Here is a tiny trained network, its code and every weight. The questions are about switching its units off for an input and a class, where a switched-off unit gives its printed mean instead of its output.

import numpy as np


def w(rows, s, z=0):
    codes = np.array(rows[::2]) - 128.0
    scale = np.full(codes.shape[1], s)
    scale[-1] = z or s
    return codes * scale


def norm(h):
    return h / np.sqrt((h * h).mean(-1, keepdims=True) + 1e-5)


def f(y):
    return np.maximum(y, 0)


def log_softmax(a):
    a = a - a.max(-1, keepdims=True)
    return a - np.log(np.exp(a).sum(-1, keepdims=True))


def net(x, mask):
    res = np.array(x, float).reshape(1, 5) / 4 @ E
    u = 0
    for l in range(2):
        y = f(norm(res) @ A[l][:, :-1].T + A[l][:, -1])
        res = res + np.where(mask[u : u + 6], y, B[l][:, -1]) @ B[l][:, :-1]
        u += 6
    return log_softmax(norm(res)[-1] @ U[:, :-1].T + U[:, -1])


A, B = {}, {}
E = w([
[105,149,129,225,118,17,106,78,142,187],'x0',
[182,152,67,195,196,132,154,171,156,174],'x1',
[115,121,127,178,148,88,114,25,178,51],'x2',
[233,147,74,96,103,61,53,10,167,68],'x3',
[89,139,149,162,143,48,224,114,67,128],'x4',
],0.012)
A[0] = w([
[80,163,119,189,165,20,180,165,64,190,56],'0.n1',
[206,152,90,160,149,181,127,143,210,121,225],'0.n2',
[135,155,125,141,175,98,116,77,173,141,21],'0.n3',
[77,106,117,159,212,79,98,135,149,192,146],'0.n4',
[89,149,114,128,224,95,179,148,155,37,131],'0.n5',
[255,157,22,162,163,112,147,139,150,134,2],'0.n6',
],0.01,0.012)
B[0] = w([
[142,140,162,174,70,59,217,170,91,173,184],'0.n1',
[163,153,49,81,192,155,60,122,156,117,249],'0.n2',
[56,88,118,117,137,188,107,160,168,83,136],'0.n3',
[107,219,128,136,123,85,153,159,128,144,179],'0.n4',
[113,82,167,187,81,154,197,111,135,155,172],'0.n5',
[237,98,103,26,250,112,97,25,132,174,157],'0.n6',
],0.013)
A[1] = w([
[123,196,127,168,115,81,144,52,181,72,2],'1.n1',
[90,144,136,92,162,254,162,232,80,159,118],'1.n2',
[84,125,169,88,123,27,118,59,127,126,128],'1.n3',
[120,173,107,253,168,119,85,157,236,176,90],'1.n4',
[151,126,136,163,200,116,213,71,118,18,111],'1.n5',
[191,96,105,162,194,68,199,125,102,182,127],'1.n6',
],0.012,0.0068)
B[1] = w([
[40,146,96,89,137,172,139,172,78,144,164],'1.n1',
[36,9,70,111,146,218,150,181,68,98,252],'1.n2',
[134,121,163,160,151,191,96,141,83,126,185],'1.n3',
[32,19,97,60,192,186,103,189,76,171,193],'1.n4',
[95,49,72,96,180,193,155,192,89,206,177],'1.n5',
[180,156,119,107,100,89,114,77,150,151,206],'1.n6',
],0.015,0.012)
U = w([
[134,186,215,148,74,151,46,101,95,86,2],'0',
[250,162,59,56,165,111,54,56,211,103,215],'1',
[77,180,188,211,65,34,202,180,102,187,88],'2',
[48,60,99,110,132,168,127,128,109,118,159],'3',
],0.023,0.0085)

Each question gives the input, the list of numbers given to net, and the class t.
The units are the neurons (one row each of A and B). Each row of codes is followed by its name. A weight is (code - 128) times the scale printed after its matrix; where a second scale follows, it is the last column's (A, B and U).
mask holds one flag per neuron, layer by layer. A switched-off neuron (its flag False) gives its mean, the last column of its row in B, instead of its output. The means were averaged over made-up inputs and are rounded, as every weight is.
A unit's drop is (log p(t) with every unit on - log p(t) with that unit switched off) / (log p(t) with every unit on - log p(t) with every unit switched off).
The circuit of an input: a set's keep is (log p(t) with only the set's units on - log p(t) with every unit switched off) / (log p(t) with every unit on - log p(t) with every unit switched off). Starting from all 12 units, units are removed one at a time, each time the one whose removal leaves the highest keep (on an exact tie, the one counted first), for as long as the keep stays at least 0.8.
circuit, biggest first: the units of the circuit, biggest drop first
top k neurons: the k neurons with the biggest drops, biggest first
k most important neurons of layer l: the k neurons of layer l with the biggest drops, biggest first
drop when u is switched off: that unit's drop, to one decimal
input [-1,3,-4,4,7], class 1: circuit, biggest first => (1.n6)
input [-4,-7,-6,6,3], class 0: top 3 neurons => (0.n2; 1.n2; 1.n4)
input [-6,-7,1,5,0], class 1: top 2 neurons => (1.n2; 1.n4)
input [0,-2,7,-3,-8], class 1: top 2 neurons => (1.n2; 0.n2)
input [6,-3,-5,7,1], class 0: circuit, biggest first => (0.n2; 1.n2; 1.n3)
input [3,-5,-3,0,-1], class 0: 3 most important neurons of layer 1 => (1.n2; 1.n4; 1.n5)
input [5,8,7,1,-2], class 1: 2 most important neurons of layer 0 => (0.n6; 0.n2)
input [7,7,1,-2,4], class 2: drop when 0.n1 is switched off => 0.2
input [8,7,-3,2,-2], class 1: drop when 0.n6 is switched off => 0.1
input [5,-4,7,8,1], class 3: drop when 1.n1 is switched off => 0.3
input [-7,2,-5,4,-3], class 1: drop when 1.n4 is switched off => 0.1
